Here is a tiny trained network, its code and every weight. The questions are about switching its units off for an input and a class, where a switched-off unit gives its printed mean instead of its output.

import numpy as np


def w(rows, s, z=0):
    codes = np.array(rows[::2]) - 128.0
    scale = np.full(codes.shape[1], s)
    scale[-1] = z or s
    return codes * scale


def norm(h):
    return h / np.sqrt((h * h).mean(-1, keepdims=True) + 1e-5)


def f(y):
    return y / 2 * (1 + np.tanh(0.7978845608 * (y + 0.044715 * y**3)))


def log_softmax(a):
    a = a - a.max(-1, keepdims=True)
    return a - np.log(np.exp(a).sum(-1, keepdims=True))


def net(x, mask):
    res = np.array(x, float).reshape(1, 6) / 4 @ E
    u = 0
    for l in range(3):
        y = f(norm(res) @ A[l][:, :-1].T + A[l][:, -1])
        res = res + np.where(mask[u : u + 7], y, B[l][:, -1]) @ B[l][:, :-1]
        u += 7
    return log_softmax(norm(res)[-1] @ U[:, :-1].T + U[:, -1])


A, B = {}, {}
E = w([
[133,162,153,158,63,46,95,168,61],'x0',
[141,100,68,45,90,133,161,209,101],'x1',
[88,104,111,121,88,70,187,73,142],'x2',
[216,100,212,100,144,57,136,134,179],'x3',
[69,196,219,137,129,154,252,197,157],'x4',
[180,140,151,87,103,168,165,78,88],'x5',
],0.0032)
A[0] = w([
[171,247,81,68,216,67,174,110,82,184],'L0N0',
[127,241,179,107,87,45,93,132,4,7],'L0N1',
[66,108,105,116,48,65,199,40,181,24],'L0N2',
[106,162,198,241,192,123,122,35,96,16],'L0N3',
[186,185,181,134,142,246,31,208,124,47],'L0N4',
[220,172,178,79,81,201,191,18,1,21],'L0N5',
[75,227,19,222,95,200,153,112,55,77],'L0N6',
],0.0044,0.0019)
B[0] = w([
[116,108,163,130,87,159,114,122,101,164],'L0N0',
[133,45,122,215,91,177,161,151,152,182],'L0N1',
[114,177,128,164,168,88,187,102,25,189],'L0N2',
[202,255,123,66,19,171,100,93,167,199],'L0N3',
[81,160,95,154,155,36,234,39,42,204],'L0N4',
[50,136,74,163,172,41,80,193,210,214],'L0N5',
[66,48,236,38,168,135,58,141,109,251],'L0N6',
],0.0062,0.0022)
A[1] = w([
[151,100,59,23,100,125,188,230,79,46],'L1N0',
[57,171,78,179,199,79,73,203,233,118],'L1N1',
[160,169,99,146,207,76,176,85,2,39],'L1N2',
[239,111,207,106,155,42,163,147,174,23],'L1N3',
[114,137,132,183,136,94,112,182,168,39],'L1N4',
[91,201,189,121,154,163,181,205,142,2],'L1N5',
[125,112,99,84,225,196,181,74,199,42],'L1N6',
],0.006,0.0011)
B[1] = w([
[149,233,187,172,103,135,79,40,168,239],'L1N0',
[121,196,99,90,100,67,109,126,109,196],'L1N1',
[120,165,108,174,175,142,134,132,72,198],'L1N2',
[2,86,134,76,134,196,72,125,69,235],'L1N3',
[107,169,105,129,137,113,122,163,154,147],'L1N4',
[197,23,90,69,113,88,187,53,165,252],'L1N5',
[102,120,144,221,43,72,75,210,86,218],'L1N6',
],0.0074,0.0031)
A[2] = w([
[89,116,132,149,134,58,199,53,101,126],'L2N0',
[164,56,135,253,50,102,118,199,112,15],'L2N1',
[125,176,46,54,137,66,128,197,159,44],'L2N2',
[157,171,156,180,162,170,121,69,233,72],'L2N3',
[101,186,123,164,122,99,64,142,96,48],'L2N4',
[167,97,127,89,159,145,245,161,209,16],'L2N5',
[250,27,12,104,170,141,80,80,147,2],'L2N6',
],0.007,0.0008)
B[2] = w([
[170,155,89,156,193,146,80,161,95,252],'L2N0',
[74,156,133,172,107,177,180,201,183,205],'L2N1',
[110,152,112,103,169,104,145,98,184,157],'L2N2',
[172,185,146,126,56,132,97,138,93,167],'L2N3',
[168,117,129,100,145,120,201,125,146,252],'L2N4',
[173,46,104,143,89,76,181,102,129,175],'L2N5',
[183,42,153,114,103,70,255,97,123,167],'L2N6',
],0.0081,0.0041)
U = w([
[205,1,119,113,106,79,204,84,133,156],'0',
[27,45,168,48,157,176,23,106,90,156],'1',
[194,230,166,132,56,147,66,70,141,143],'2',
[65,135,130,208,101,155,161,227,173,130],'3',
[144,167,87,188,241,127,135,119,31,138],'4',
[97,165,72,66,174,34,114,119,198,133],'5',
[178,123,103,96,184,197,99,151,176,2],'6',
],0.0074,0.0044)

Each question gives the input, the list of numbers given to net, and the class t.
The units are the neurons (one row each of A and B). Each row of codes is followed by its name. A weight is (code - 128) times the scale printed after its matrix; where a second scale follows, it is the last column's (A, B and U).
mask holds one flag per neuron, layer by layer. A switched-off neuron (its flag False) gives its mean, the last column of its row in B, instead of its output. The means were averaged over made-up inputs and are rounded, as every weight is.
A unit's drop is (log p(t) with every unit on - log p(t) with that unit switched off) / (log p(t) with every unit on - log p(t) with every unit switched off).
The circuit of an input: a set's keep is (log p(t) with only the set's units on - log p(t) with every unit switched off) / (log p(t) with every unit on - log p(t) with every unit switched off). Starting from the 12 units with the biggest drops (on a tie, the unit counted first), units are removed one at a time, each time the one whose removal leaves the highest keep (on an exact tie, the one counted first), for as long as the keep stays at least 0.8.
units of the circuit, in order: the units of the circuit, biggest drop first
unit that matters most: the unit with the biggest drop
k most important neurons: the k neurons with the biggest drops, biggest first
k most important neurons of layer l: the k neurons of layer l with the biggest drops, biggest first
input [0,5,-4,8,0,-2], class 1: most important neuron : L1N3
input [-3,-1,1,-4,3,5], class 5: units of the circuit, in order : L0N5, L1N1
input [1,-7,-3,-2,-6,-7], class 2: 3 most important neurons : L1N5, L0N3, L0N5
input [6,-5,4,-6,-3,-4], class 1: 2 most important neurons : L0N6, L1N6
input [1,3,7,-1,-4,-6], class 4: 2 most important neurons : L0N2, L0N5
input [5,4,-3,-4,-3,2], class 3: 2 most important neurons : L0N1, L1N3
input [2,-8,-8,-7,6,-5], class 2: 3 most important neurons of layer 0 : L0N3, L0N2, L0N5
input [-5,4,1,-1,-1,8], class 5: 2 most important neurons : L0N5, L1N1
input [3,-6,1,1,6,-8], class 5: units of the circuit, in order : L1N1, L1N5
input [6,3,1,-1,6,-3], class 0: 3 most important neurons : L1N5, L2N5, L1N6
input [-1,-4,6,-4,1,3], class 4: 4 most important neurons : L0N2, L1N3, L2N0, L1N0
input [-6,-8,6,-6,5,1], class 2: units of the circuit, in order : L0N3, L2N3
input [0,-8,0,3,-5,-2], class 2: 2 most important neurons : L1N5, L0N3
input [-8,4,1,6,2,-7], class 3: unit that matters most : L1N6
input [-2,5,7,-5,0,3], class 4: 2 most important neurons of layer 0 : L0N2, L0N3
input [-6,-5,6,-1,-5,-5], class 3: 2 most important neurons of layer 1 : L1N6, L1N5
input [-2,-6,4,-3,7,-5], class 0: 4 most important neurons : L1N5, L0N5, L1N0, L2N5
input [-1,0,-7,5,5,0], class 4: 2 most important neurons : L0N4, L1N2
input [-2,5,-8,-8,-3,-1], class 1: 4 most important neurons : L0N6, L0N2, L2N0, L1N1
input [8,8,-8,-3,-2,-8], class 2: 3 most important neurons : L1N0, L0N5, L1N6
input [6,-3,-6,3,-2,6], class 3: units of the circuit, in order : L0N1, L2N1
input [-4,0,-4,-1,1,5], class 5: most important neuron : L0N5
input [4,-6,5,2,4,-4], class 2: 3 most important neurons : L0N3, L1N6, L0N4
input [-5,6,-7,-7,1,-6], class 1: 3 most important neurons of layer 0 : L0N6, L0N5, L0N2
input [4,-5,8,-1,-7,0], class 4: units of the circuit, in order : L0N2, L2N0
input [-6,5,7,-8,7,-3], class 1: 3 most important neurons of layer 0 : L0N6, L0N3, L0N4
input [-4,1,-5,3,7,8], class 5: 3 most important neurons of layer 1 : L1N1, L1N6, L1N3
input [-1,8,4,-2,3,-1], class 2: unit that matters most : L1N0
input [8,-4,3,2,8,0], class 0: 3 most important neurons of layer 1 : L1N5, L1N6, L1N0
input [2,-1,2,-3,2,-7], class 5: units of the circuit, in order : L1N1, L2N2
